(182): [144  88 144 121 150  81  99 119 151 122 152 133 163]
(126): [ 83  88 160 147 138 108 115 119 173  84  94 147 174]
(106): [167 130 113  81  88 129 112 144 166 151 116 116 159]
(191): [144 116 123 154 158 108 162 145 135 165 105 102 100]
(9): [118  92 148 106  89 136 165 162 170 154 108 175 128]
(119): [153 133 175 150 159 149 180 161 170 100 114  88 139]
(144): [138 124 159 126 177 164  93  94 178 173 106 161 171]
(85): [ 88 114 172 130  94 117  94  81 161 162  80 151  85]
(170): [136 131 173  80 121 114 141  87  99 155 107 139 123]
(63): [ 89 121 109 173 128  81 145 162  95 170  76 115 159]
asked: [167 130 113  81  88 129 112 144 166 151 116 116 159] -> (106)
dup (85):  -> [94]
asked: [144  88 144 121 150  81  99 119 151 122 152 133 163] -> (182)

(87): [132  89  89  92  95 123  89 126  89 126 128]
(69): [105 111 124 168 159 127 127 127 118 128 128]
(100): [ 96 108 126 155 149 126 128 126 112 127 128]
asked: [105 111 124 168 159 127 127 127 118 128 128] -> (69)
asked: [ 96 108 126 155 149 126 128 126 112 127 128] -> (100)

(34): [127 127 130 131 130 133 128 131 126 127 123 127 126 123 125 124 125 123
 120 122 122 122 118 121 118 119 117 115 116 117]
(50): [127 127 130 131 130 133 128 136 130 132 123 127 126 123 125 124 125 123
 120 122 122 122 118 121 118 119 117 115 116 117]
(139): [145 147 150 156 165 159 160 158 161 147 155 140 138 134 132 130 128 128
 127 132 137 141 149 156 160 166 167 162 177 173]
(55): [145 147 150 156 165 159 160 158 161 147 155 140 138 134 132 130 128 128
 127 132 137 141 149 142 137 138 135 137 130 125]
(115): [127 127 130 131 130 133 128 131 126 127 123 127 126 130 125 141 125 141
 120 122 128 135 136 141 144 145 145 141 143 141]
asked: [127 127 130 131 130 133 128 131 126 127 123 127 126 130 125 141 125 141
 120 122 128 135 136 141 144 145 145 141 143 141] -> (115)
asked: [145 147 150 156 165 159 160 158 161 147 155 140 138 134 132 130 128 128
 127 132 137 141 149 156 160 166 167 162 177 173] -> (139)
asked: [127 127 130 131 130 133 128 131 126 127 123 127 126 123 125 124 125 123
 120 122 122 122 118 121 118 119 117 115 116 117] -> (34)

(37): [ 83 144  90 168 181  77 176  85 156  76 156  96 173 155 121 163  81 135
 133  96 177 154 133 163 123  90  75 163 104 149 149 177  82  76 129  87
  76 168  92 110 104 147 116  77  96 114 177 133 132  92  75 134 120  91
 171 135 141 168  89 148 124 129  76  99]
(44): [146  96 161  89 111 175 134  75 133  79 153 151 170  95 159  89 163 101
  82 120 173 146 154 173 159 117 129  93 126 138  81  89 163 170 175 163
  80 137 167 139 111 145 130 105  81 132 126 103 137  80 151 155 145  75
 140  74 114  90 171 174  82 153 113 179]
(163): [ 80 169 174 105  83 101 114 166  83 165 135 108  79 130 177 169 131 111
  81 132 156 180 124  89 119  78 105 144  92 106 162  94 103 142 113 154
 123  90  96 102 146  97 166  99 108  77 167 150  92 172 137 113 139 117
 181 119 122 109 180 115 137 110  74 135]
(47): [109  97  87 157 107 159 156 135  77 103 101  85 127 119 182 164 139 106
 139  75 104 124  94 145  84  94 106 108 132 169 142  94 146 161 162 114
 104  97 128  99 159 141  80 176 166  88  76  89 119 154  82  83 159 107
 101 176 104 103  99 109 139 100 146 105]
(12): [ 86 170 145 172 177  97 140 105 176  87 140 141 182 117 108 167 149 127
 144 162 179 120 137 155  92 155 130 106 136 178 174 124  87 163 172 114
  86 131  89  86 172 103 167 180  85 171 178  76  76 110 109  87  76  78
 119 176  88 131  85 167  82 141  78  90]
(141): [ 96 136  78 135 113 112 137  84 181 119  82  95 171 135  90 138 138 171
 145 176 114  75 143 100 178 172 121 133 124 163 152 101  82 152  79 117
 106 176 146  85 146 170 149 108 140 116 115 163 155  91 172 181  75  94
 167 144 162 143  98  90 136 121 146 112]
(84): [109  97  87 113 107 159 156 135 124 103 101  85 127 119 182 164 139 106
 139  75 104 124  94 145  84  94 106 108 154 169 142  94 113 161 162 114
 104  97 128  99 159 141  80 176 166  88  76  89 119 154  82  83 159 107
 101 176 104 103  99 109 139 102 146 105]
(140): [170  90 108 160 151  89 115 131  85 109 149 142  91 120 162 145 151  75
 132 119  89 146 105 134 113  88  94  97 143 101 149  84 100 171  79 138
 136 180 114 156 161  93 108 120 111 101 176 124 177 115 111 169 173 114
  91  95 128 128  89 172  96 173 133 164]
(204): [ 85  87 114  96 108  79 113 139 150  84 125 139 167 174  94 145 128 134
  91 102 100 109 169 118  84 147  93 119 123 104 111  74 141 143 124 115
 100 137 105 159 173 130 115 108 103 182 100 140 179 162  76 102 149 147
 158 179 145 126 145  95  75 110 149 111]
(133): [170 109 116  85 103 125 170 117 135 104 164 110 105 127 137 157  88 150
  91 176 135  78 114  84 140  80 106  94 112 130  74 155  81 122 139 107
 104  92 157 108 156 138  94 145 118 107 158 127  96 118 108 105 181 156
 180 132 125 105 143 146 177 178 176 115]
(197): [ 89 145 114 146 105 121  97 181 100 108 157 139 152  97  81 136  80 155
  92 157 132 103 147 103 101 152 106 181 172 107  98 176  99 132  95 161
 157 118 120 164 123 119 180  94 153 170 113 145 140  78 166  85 168 102
 131 158  96  90 131 115 118 167 114 103]
asked: [ 83 144  90 168 181  77 176  85 156  76 156  96 173 155 121 163  81 135
 133  96 177 154 133 163 123  90  75 163 104 149 149 177  82  76 129  87
  76 168  92 110 104 147 116  77  96 114 177 133 132  92  75 134 120  91
 171 135 141 168  89 148 124 129  76  99] -> (37)

(137): [135 121 115 131 162 133]
(66): [112  90 123 127 115 120]
(209): [174 142 121 117 111  94]
(14): [184 154 111 120 123 111]
(42): [138 122 125 117 106 129]
(135): [119 120 135 135 145 105]
(134): [169 126 126 126 110 126]
(192): [114 113 109 128 160 113]
(130): [104 141 112 129 112 114]
(189): [ 94 114 124 136 141 116]
(23): [141 125 118 134 122 182]
asked: [104 141 112 129 112 114] -> (130)
dup (134):  -> [126]
asked: [114 113 109 128 160 113] -> (192)
asked: [174 142 121 117 111  94] -> (209)
asked: [119 120 135 135 145 105] -> (135)

